What can hang from each mark
k_996: k_871
k_892: k_158
k_361: k_565 k_810
k_871: k_158 k_621 k_892 k_996
k_158: k_565 k_984 k_996
k_565: k_158 k_810 k_871
k_984: k_158 k_871 k_996
k_621: k_361 k_565 k_871 k_892
k_507: k_158 k_361 k_565 k_810
k_810: k_507 k_621 k_892

Each row was made from one small tree. The marks that hang from a mark follow it in brackets, in the order of their numbers. Every link used is in the known rows. Write each row's tree.
Each row is shifted at random along 6 fixed directions that mean nothing.
Known rows
k_996[k_871[k_158 k_621[k_565[k_810[k_507]]] k_892]]: [-153  108  -16   21 -127  -78   44 -133  128   -5  -41  318 -311   86
  -22  136 -176   21  130  445   45  -18 -162  -81  -96  -41  -69   90
   41  -24 -212 -163    3 -167  -82 -160   42  -95   42 -100  168  110
  -31]
k_984[k_158[k_565] k_996[k_871[k_621[k_361] k_892]]]: [-272  -99   81  -65   35  -89 -146   -2 -247  130  -68  119 -323  -86
 -268  194  223   21   84  -18   38  -12   25   20   46  -74   32  167
 -202   25  -78   -1  -34 -171 -157   -6   -2  124   14 -111 -276  -26
 -146]
k_810[k_507[k_158[k_984[k_996]] k_361 k_565[k_871]] k_892]: [ -41  -72 -136   50  -21    5  -72  -20   -9   16  -49   74 -204   21
 -138  -14   45  -17   51  -57  -56  -50  -19   63  107  -89    0  -24
  -70  -17   52 -143   24  -25  -98 -125 -384   41  300  -92  -67   34
  -29]
k_810[k_621[k_361 k_565[k_158[k_996]] k_871 k_892]]: [ 349   55    0 -103 -200    3   82  -54 -103  -99  -19  201  289  -34
  -72  -13 -209   -2 -185  -28  102   60  -24 -178 -138  -35   52 -102
  -63  149   44  206   87  -14   73  328   88  -20 -167  -45  193  227
  -69]
k_871[k_158[k_996] k_621[k_361[k_565[k_810]]] k_892]: [ -78  296  285 -121   54 -188 -200  289  184   64  -11 -267  -34  230
 -189 -124  170  257  131  100  118  -34 -144  330 -214  261  -13   21
  145   14 -173 -183  -67 -206 -155  276  208  159 -162  284  245  199
   93]
k_996[k_871[k_621 k_892[k_158[k_565[k_810] k_984]]]]: [  37  -22 -160  -30   56   71  -48  -35 -266 -116   78  116 -205   10
  -82  232  -63  -40    4  100  146  176  102 -228  -57   23   86   81
   57  208  -73  -92  -23  -44 -214   -6   94  -64    2    1   70  -53
  149]
k_996[k_871[k_621[k_361 k_565] k_892[k_158[k_984]]]]: [  91  281  122  -49    8 -104  -20   53 -136  -69   78   70 -232   63
 -112  154   43  123   53  306  189   57  -77   57 -140  209    8  231
  214  143 -205 -155  -35 -111 -228  146   78  -26  -86  113  146   59
   96]
k_158[k_565[k_810[k_507[k_361]] k_871[k_621]] k_984[k_996]]: [  50 -318  -54 -171  -67  222 -231  -22 -336  -25  133  -44    2  -72
  -37   -3   11 -105  -50 -261  196  101   87 -145  247   21  300  -44
   71  226  -39  214  -59 -115 -109   31   40  100  126  178 -324   -3
  247]
k_810[k_507 k_621[k_361 k_871[k_996]] k_892]: [-123  156   71  162  -85   50  127   68  312   75  -93  323  239   69
   68 -243  204    2   15   85  -99 -226  -93   82  342    4 -262 -278
  -66 -258  106  -72   17   55  163  -40 -463  102  -51   35    6 -152
 -186]
k_361[k_810[k_507[k_158[k_996] k_565] k_892]]: [ 223  281  391 -430 -116  -44   30   76  547  305 -275 -125  354  250
  -57  -51  135  236   35   95 -139 -144 -251  254   -9  107  -56 -106
  -82  -96   97  282   28 -201 -113  272 -208  258   29  255  373  387
 -304]
k_565[k_810 k_871[k_158 k_621 k_892 k_996]]: [-139 -196   75 -103  -66  182 -164  -65  -17  -71  190  102  117  121
   21   15  -96  -42  168   18  120   91  -12 -208   79  101  129 -177
   98  135  -90  129  -56 -168 -308   39  -63   76   94  228  325  119
   54]
k_565[k_158[k_984[k_871[k_621]] k_996] k_810[k_507 k_892]]: [  12   -8   33   14  -42 -125 -194  261  281   93   99 -395  111 -114
   34 -243  322   97 -224 -392  -16   53   41  421  246   64   -5  -86
   67  -69  -24 -110  -17    6  171   53 -101   44  105   25 -301  -55
  112]
k_871[k_158[k_565[k_810] k_984] k_892 k_996]: [ -80   34   51 -145  -18   50 -185  -62  115   98  -47 -366 -114  198
   13   76   23   -3  233  -94  -16    9   39   -9  -33   22   85  -78
  -27   80   59  -60  -43 -188 -155    5  -74  129  112  101   34   96
   40]
k_158[k_984 k_996[k_871[k_621[k_361[k_810] k_565] k_892]]]: [-150 -153 -231  196  173  158  -48  -98 -151 -172  115  -58 -169  -46
   71 -145   10 -207   -5 -135   31   33  137 -240   70  -28   37  147
   53   27   66  -37  -45   47  -49 -202  157  -41   35    5 -240 -221
  170]
k_507[k_158[k_565[k_871]]]: [-204  -94   85   47  146  107   46  -84  281  152  -52  -20 -264  105
  171  -30   -9   -6  151   70 -155 -231  -80  144   32  -47 -102  243
  -37 -245   64  -35  -76   71  -15 -184  -23   45 -134   -3   24 -117
 -115]
k_158[k_565 k_984[k_871[k_621[k_892]] k_996]]: [-116  -20   33  -83 -149   69   26  -77    7   25  -39   64 -322  -34
   25  -38   58 -100   42  -17  -60 -133  -65 -105  164 -130   12   90
  -66  -90  -20   79   11  -45  174 -226   26   53   17  -41 -709  -49
    7]
k_996[k_871[k_158[k_984] k_892]]: [  22   29 -259   43 -120  154   43 -334 -177 -186  148  226 -317   66
   99  292 -216 -196  113  242   42   57  -48 -455  -11  -31  -67    5
  108  127  -73  -26   46  -95 -326 -194   71 -139  129   24  149   89
   69]
k_158[k_565[k_810] k_984[k_871 k_996]]: [  32  289  267 -158 -254   -7   26   20  179   54   48 -391  -16   59
  114  -59  239   72   90 -156  -81 -169  -72  197  244   34   80  168
  118 -126   48  105   18  -66  237  -78  -94   70   37  169 -559  -60
   18]
k_810[k_621[k_565 k_871]]: [ -47  274  142   62  -87  318  219 -100   77  -57   37  165  138   79
  194 -102  -33  -84  146   24 -117 -193  133  -55  251   16  -72   93
   21  -76  328  242  -15  138  211   65  -55  148 -114  124  -85 -165
 -100]
k_871[k_621[k_361 k_565] k_892[k_158[k_996]]]: [ -93 -197 -170  138  139 -317  -36  158 -297  -50  -84  325 -189 -132
 -229  -66 -142   31  -89  172  133   92  -91  -58 -373  -36  -36  -18
  -19  103 -341 -321    4    8  -41  -54  281 -203  -75 -184   33   75
   50]
k_892[k_158[k_565[k_810 k_871] k_984 k_996]]: [ -54 -210  -62  -77  -62  -80   59  -81  211  147 -189   -2 -100   19
   73 -139  -54   29  -53  -55 -212  -35 -124   58   61 -219   -9   93
 -136 -135  -33  -11   39  -18   96 -222   10  -67   84 -135  -48   63
 -196]
k_892[k_158[k_565[k_810 k_871[k_621 k_996]] k_984]]: [ 165  260 -250  157 -226  226  189 -204 -130 -386  151 -334   50  122
   91   15  -69 -145  135 -171 -240   -6  326 -305  314  -61   53  260
  190   16  352  -33  150  219  208 -187   95 -110  192   17 -170 -228
   34]
k_565[k_158 k_810[k_507 k_621] k_871[k_892]]: [ -17 -261 -220   58 -281  133   74 -251  125  -65  140  248  210   64
  182  -29 -254 -102   18  -94  -58  -12 -106 -177  207 -145   -3 -145
   62  -63  -77  -51   56  -53   70 -181 -155 -188   70  -11  144  135
  -19]
k_984[k_996[k_871[k_158[k_565] k_621[k_361]]]]: [-346 -120   89  -12   92  -63 -106   71 -111  129  -45  158 -254 -103
 -113   45  163  -11    6   99   87  -24  -49   39  105    1  -11   17
  -83  -11 -132   72  -73 -139 -226  -19  -34  115 -117  -39  -33  -39
  -75]
k_871[k_158[k_565[k_810] k_984 k_996] k_621 k_892]: [-168  186  143 -234   15  -27 -250  238  235   97 -107 -452 -266  244
 -160 -108  102  176  162 -126   19   18   39  285  -57   39  134   75
  -23   57   14 -158  -92 -213   52  113  210  209   31  147 -103   76
  108]
k_565[k_158[k_984[k_871] k_996] k_810]: [  38  216  281 -181    9 -167 -181  337  249  137  107 -730  115  -30
   60 -163  401  244 -153 -445   12   66   56  632  133  187  118  214
  152    1   47   30  -52  -34   76  292    3  140  -25  171 -117    2
   78]
k_810[k_507[k_361] k_621[k_871] k_892]: [-123  183  -33  185   97   49    0  296  -10  -17    5   -1  113  -16
  -46 -108  320   61  -47 -178   -3  -19  202  283  290   41  -79 -160
  -36  -87  258 -154  -37  196  164  112 -406  131  110    0  -90 -343
   43]
k_810[k_507[k_361 k_565] k_621[k_871[k_158]] k_892]: [ 137  302   87  -67 -182  -76  -99  244   -1   40  -38  148   30  125
 -186   72  160  161  -25   81  122  -14  -95  229   90  136    2 -297
   30   99  -38  -15   -6 -126  -99  272 -255  111  143  121  168  138
   32]
k_892[k_158[k_565[k_810] k_984 k_996[k_871[k_621]]]]: [ 191  104  157 -185  -82  261 -118  -70  119   25   51 -227   19  182
   64  -43  116   13   60 -136  -91  -56   43  -38  245   99   41  129
   97   58  157  225  -31  -89 -178  104   76  175   -2  301   13   41
   11]
k_158[k_565[k_810[k_507[k_361]]] k_996[k_871]]: [ -50  195  277 -151  -17 -467 -116  382  336  327 -178 -276   30  137
  -84  -58  257  419  -90   67  137  -17 -252  667 -161   94  183  338
  102 -134 -211 -140  -65 -173  -15  129   11  -38  -30   15   99  -39
    6]
k_621[k_565[k_871] k_892]: [ 140 -127  161   33  122 -104   64   14  -99   57   97  301   39 -232
   37   22 -170   28  -68  124  135   78  -62  107 -363   71    8   13
   31   18 -122  101  -50  126   27   94   83  -78   18  -96  -62  -22
   12]
k_892[k_158[k_565 k_984[k_996[k_871]]]]: [ 146  178  214 -160  -55  319  -53 -140    1   42   81 -188  -89  123
   88   58  188  -47  157 -106 -135 -127   72  -33  319  138  -47  127
  107   36  212  255  -37  -48 -218   87  -45  241    0  320 -112    6
  -42]
k_871[k_158 k_621[k_565] k_892]: [-310  194  184   94   61  -64  -60   79  165   39    5   95 -380  106
  -12  -58  -69   54  275  334  -13 -167 -135  177 -179  109 -175   21
   95 -103 -193 -246  -96  -74   28 -107  200   30  -33   69  -53   46
   34]
k_996[k_871[k_621 k_892]]: [-411 -103   88   -8  264  107   17  -29  122  155 -108  350 -321   53
   31   26    2   11  173  295   11  -60  -65   22  -37  -54 -106  190
 -121 -108  -38 -110 -125  -41 -146 -149 -179  111 -149  -38   81 -135
  -94]
k_507[k_158[k_565[k_810]]]: [  78 -382 -631  353  -44   84  123 -320 -372 -302  151  242  -52 -142
  172  166 -463 -383 -104  -33  -64  -26   50 -697 -113 -245  -69 -121
   23   18  -64  -84  136  233    2 -478  346 -475   50 -242  -50 -102
  135]
k_158[k_565[k_810[k_507]] k_984[k_996[k_871[k_892]]]]: [ -88   72  180  -99  110    6 -138  145   49  183    6 -427  -87  -36
   19  -32  317   87   54 -287   56   -7  108  373  164   72  155  152
   37  -26   69  -37 -119  -73  121    1 -130  152   34   93 -409 -242
  141]
k_871[k_158[k_565 k_984]]: [ -98  224 -300  193 -107 -217  143    2  -61 -144  -38 -259 -356  -39
   70   87  -93  -49   -2   78 -123  -16   48   29  -40 -123  -64  134
   77  -80  -24 -266  104  141  267 -284  317 -246  139 -234 -243 -127
   46]
k_507[k_810[k_621[k_361 k_565 k_871[k_996] k_892[k_158]]]]: [ 105  114  116   97  -55   76  121 -207  -34 -208  138  206  257  118
  148   12 -324 -100  153  236  -47 -240 -235 -368 -137   53 -203 -166
  119  -52 -100   57   44  -12  -61 -147   12 -202    7  140  350  134
  -74]

Which tree is each row?
[ 206  272 -321  243 -201 -225  358   13 -316 -305  -29  101  219 -133
  -72   31 -239  -43 -163  -42  -85   47  159 -222 -151 -183  -70  -28
  -23   15  125 -156  210  301  419    8  151 -337  -25 -323  -88  -95
  -67] -> k_810[k_621[k_361 k_565 k_892[k_158]]]
[ 195 -170 -305  184  -28  110  -42 -200 -352 -276  173  127   38    7
  -37  127 -251 -208    9   22   91   41   20 -451 -157   35   73   27
  140  191  -74   79   50   -2 -241  -67  277 -201  -75   37  178   95
  157] -> k_507[k_565[k_158[k_996[k_871[k_621[k_361[k_810]] k_892]]]]]
[  72  -62  -84  124   17   68   60 -112 -255 -190  248  183  178  -29
  155  115 -375 -142   24   55   65  -80  -91 -316 -153   37  -87 -194
  141   80 -131   49    3   71  -68 -118  195 -274   66   75  125   53
  110] -> k_507[k_810[k_621[k_565[k_158 k_871] k_892]]]
[-198  180  -82   44  -50 -114  107  175  -67   12  -84   86  -97   13
   -7   61   72   26  -59   25   28   24   76   70   84  -29   16  -49
  -52   19   35    5    6   23   66   62   85   -6  -43 -121   12 -115
  -56] -> k_810[k_621[k_871[k_158[k_565] k_996]]]
[ 159 -170 -108  194   84  256  -32 -161  105   19  145  -25  376  -43
  152 -117    8 -142  -68 -153  -42  -12  153 -105  150   68  -64  -77
   56  -50  172   82    2  135    6    6  -24   61 -110   88 -107  -91
  161] -> k_361[k_565[k_158[k_996[k_871[k_621]]] k_810[k_507 k_892]]]
[ 358  -50   48   59  -79 -172  -82   -6 -176  -37  236   41  191 -298
   41   11 -176  -49 -206 -116  160   76  -99   29 -291  131  -14 -193
  186  111 -259   43   20   16   64   69  211 -220  125  -37 -235  152
  202] -> k_621[k_565[k_158[k_984[k_996]] k_810[k_507]] k_892]
[   5  133  238 -139  108 -179  153   90  277  183 -163 -169  193   53
   13    3  109  192  -37  255  -21   32 -107  311 -157  149    9   49
    7 -127  -72   90   -7   -9   74  181  125  110 -164   44  187  162
  -81] -> k_361[k_565[k_871[k_158 k_621]] k_810]
[ 361  277  374   29 -130 -113   96  -49  335  -55   78   76  214  -25
   34 -137  -35  120   18  112  -72  -62 -157  183 -243  126  -97   55
  131 -143  -24   87   37  -11  177   53    9  -48  148    4  177   69
 -114] -> k_621[k_565[k_810[k_507]] k_871 k_892[k_158[k_996]]]
[ 248 -190   81    6  197   21   72 -108  -48 -136  -66  193  115 -158
  -76  -30  -48  -26  -93   56  -45   86  -29 -166 -272  -61 -149  -65
 -189  -43   69   59   54  125   -7   95 -158   28 -144 -137  496   38
 -215] -> k_621[k_361 k_871 k_892[k_158]]
[  95 -350 -316  103 -177    2  142  -88 -174 -152   92  313  520 -156
   89  -39 -283 -114 -212  -88   46  123  -31 -377   66 -198   39 -438
  -83   31  -80   32  121  151  144 -105 -207 -293   17 -108  166    2
  -46] -> k_565[k_810[k_621[k_361] k_892] k_871]
[  11  158  -25   42  179  -43  155   35  -30 -111 -104  -96   13  -31
 -129   84   77   73  -48  118  -17  135  210    3  -88  -29    3  270
  -88  -23  188  -81   41  148   94  111  -47   41 -167 -182  194 -178
  -69] -> k_996[k_871[k_621[k_361[k_565 k_810] k_892[k_158]]]]
[ -36 -149 -171  162  125  286  121 -191 -175  -99  113  181   -1  -52
  103   30  -87 -181   53   65  -17   56  235 -222  104   24    3   89
   32   36  193  138    2  196  -39  -17  165   98  -84   17  -81 -134
  105] -> k_361[k_565[k_871[k_158 k_621]]]
[ 228  230  123 -186  108 -170  202   57  234  180 -238 -507  427   23
    3   42  107  189 -126  -29 -121   83   95  322 -173   66   41  188
  -64  -56  210   92   83  108  194  318   61  120 -206  -47  168  163
 -118] -> k_361[k_565[k_158] k_810]
[ -32  124  246  185  245   45 -122  102  -20  -84   79 -486   80   94
   18  -37  293   46  222  -58  -99 -162   26  218  -40  199  -31   56
   98 -136  134  -42  -76  131  -60   -6 -360   78   15  190   68 -155
   64] -> k_507[k_361[k_810[k_892[k_158[k_984[k_871[k_996]]]]]] k_565]
[ 123   57  124 -142  131  107  -11  198   92  112  -73 -430  428   17
    9   -9  302   60 -104 -313  -72   89  237  149  203  100   47 -309
 -130   22  291  210  -44  112   68  314 -198  216  -66  146   47  -96
  -64] -> k_361[k_810[k_621 k_892[k_158[k_565[k_871[k_996]] k_984]]]]
